Below are the code and all the weights of a small trained network. Each question names an input and a class and asks about switching units off, where a switched-off unit gives its printed mean instead of its output.

import numpy as np


def w(rows, s, z=0):
    codes = np.array(rows[::2]) - 128.0
    scale = np.full(codes.shape[1], s)
    scale[-1] = z or s
    return codes * scale


def f(y):
    return np.maximum(y, 0)


def log_softmax(a):
    a = a - a.max(-1, keepdims=True)
    return a - np.log(np.exp(a).sum(-1, keepdims=True))


def net(x, mask):
    res = np.array(x, float).reshape(1, 7) / 4 @ E
    y = f(res @ A[0][:, :-1].T + A[0][:, -1])
    res = res + np.where(mask, y, B[0][:, -1]) @ B[0][:, :-1]
    return log_softmax(res[-1] @ U[:, :-1].T + U[:, -1])


A, B = {}, {}
E = w([
[227,218,57,114,198,156,62,151,110],'x0',
[100,172,150,115,201,121,118,25,183],'x1',
[118,186,227,117,169,102,168,155,47],'x2',
[197,73,113,175,141,78,150,44,62],'x3',
[84,146,31,73,129,170,232,106,92],'x4',
[123,183,141,254,93,216,147,100,119],'x5',
[129,127,130,128,122,126,129,125,127],'x6',
],0.0085)
A[0] = w([
[84,206,220,134,143,97,150,138,1,178],'n0',
[131,88,125,16,126,46,103,137,149,103],'n1',
[122,129,132,180,111,166,140,119,129,36],'n2',
[128,72,141,19,129,64,109,141,153,2],'n3',
[124,128,98,133,25,159,112,236,68,213],'n4',
[133,83,84,158,69,165,110,87,201,112],'n5',
[110,167,142,218,64,184,136,110,133,49],'n6',
[52,208,156,111,202,132,116,7,217,105],'n7',
[110,179,152,201,107,178,153,114,135,46],'n8',
[183,75,138,169,166,50,168,70,73,53],'n9',
[53,102,55,93,126,127,242,98,111,72],'n10',
[29,197,170,74,121,177,96,226,214,70],'n11',
[96,171,47,110,157,160,179,115,97,82],'n12',
[39,22,199,138,70,108,223,95,177,85],'n13',
[143,102,208,201,150,73,12,142,188,50],'n14',
],0.0083,0.0061)
B[0] = w([
[70,111,75,131,103,128,49,123,188,230],'n0',
[77,136,121,143,163,186,130,138,65,207],'n1',
[107,129,117,123,151,170,161,141,100,144],'n2',
[75,166,137,137,164,159,163,171,88,179],'n3',
[156,86,136,161,163,68,142,143,150,232],'n4',
[54,116,95,113,126,130,88,142,134,194],'n5',
[115,152,126,134,169,158,151,169,69,179],'n6',
[136,69,155,144,175,66,152,180,152,231],'n7',
[78,166,141,138,165,142,137,174,87,168],'n8',
[143,70,128,154,101,177,161,67,105,185],'n9',
[114,140,181,102,92,136,138,143,150,220],'n10',
[183,79,103,166,109,187,187,12,139,233],'n11',
[165,158,182,78,37,98,125,160,134,192],'n12',
[205,192,124,95,190,111,76,107,158,246],'n13',
[136,157,173,79,33,131,154,165,114,191],'n14',
],0.011)
U = w([
[57,161,134,149,181,181,168,186,26,70],'0',
[135,153,207,76,7,113,159,174,131,73],'1',
[155,69,110,168,103,170,180,31,113,130],'2',
[124,107,115,136,131,109,118,155,138,244],'3',
[226,203,98,105,185,112,73,131,143,158],'4',
[120,56,136,173,164,16,181,191,143,81],'5',
[21,100,54,124,86,129,42,136,172,124],'6',
],0.011,0.012)

Each question gives the input, the list of numbers given to net, and the class t.
The units are the neurons (one row each of A and B). Each row of codes is followed by its name. A weight is (code - 128) times the scale printed after its matrix; where a second scale follows, it is the last column's (A, B and U).
mask holds one flag per neuron, in row order. A switched-off neuron (its flag False) gives its mean, the last column of its row in B, instead of its output. The means were averaged over made-up inputs and are rounded, as every weight is.
A unit's drop is (log p(t) with every unit on - log p(t) with that unit switched off) / (log p(t) with every unit on - log p(t) with every unit switched off).
The circuit of an input: a set's keep is (log p(t) with only the set's units on - log p(t) with every unit switched off) / (log p(t) with every unit on - log p(t) with every unit switched off). Starting from the 12 units with the biggest drops (on a tie, the unit counted first), units are removed one at a time, each time the one whose removal leaves the highest keep (on an exact tie, the one counted first), for as long as the keep stays at least 0.8.
units of the circuit, in order: the units of the circuit, biggest drop first
most important unit: the unit with the biggest drop
top k neurons: the k neurons with the biggest drops, biggest first
drop when u is switched off: that unit's drop, to one decimal
input [-7,5,7,-6,7,3,-1], class 1: top 3 neurons	[n10, n12, n4]
input [-2,-8,-6,0,7,-6,3], class 5: units of the circuit, in order	[n4]
input [-4,6,2,4,1,6,-6], class 0: top 3 neurons	[n8, n4, n6]
input [-7,2,0,1,6,-7,-1], class 0: top 2 neurons	[n1, n3]
input [-4,-8,7,-3,4,-4,-5], class 5: top 2 neurons	[n4, n5]
input [-6,2,-2,-1,6,7,-7], class 0: top 2 neurons	[n6, n8]
input [7,5,-6,-4,3,-2,-8], class 3: units of the circuit, in order	[n13, n7]
input [7,-7,4,-8,-2,-1,2], class 2: top 2 neurons	[n11, n13]
input [3,3,-1,4,-3,2,2], class 2: top 2 neurons	[n13, n12]
input [6,5,7,5,-7,-7,6], class 0: units of the circuit, in order	[n1, n13]
input [4,2,5,6,-8,-4,-7], class 1: top 2 neurons	[n14, n11]
input [-3,-8,-5,7,7,7,-8], class 3: top 3 neurons	[n4, n1, n11]
input [7,-5,-4,0,5,8,8], class 0: top 3 neurons	[n13, n6, n8]
input [4,7,-2,-7,3,8,8], class 0: top 3 neurons	[n8, n6, n4]
input [7,-6,1,0,-7,-4,6], class 1: most important unit	n14
input [-3,8,-4,-6,-5,1,0], class 5: top 2 neurons	[n7, n9]
input [-1,-8,8,-2,-4,2,-6], class 5: drop when n13 is switched off	0.1
input [4,8,-8,5,1,-2,-1], class 5: drop when n11 is switched off	0.2
input [-5,-1,-3,4,4,-4,-1], class 4: drop when n13 is switched off	1.0
input [-5,1,5,6,1,-3,-4], class 2: most important unit	n9
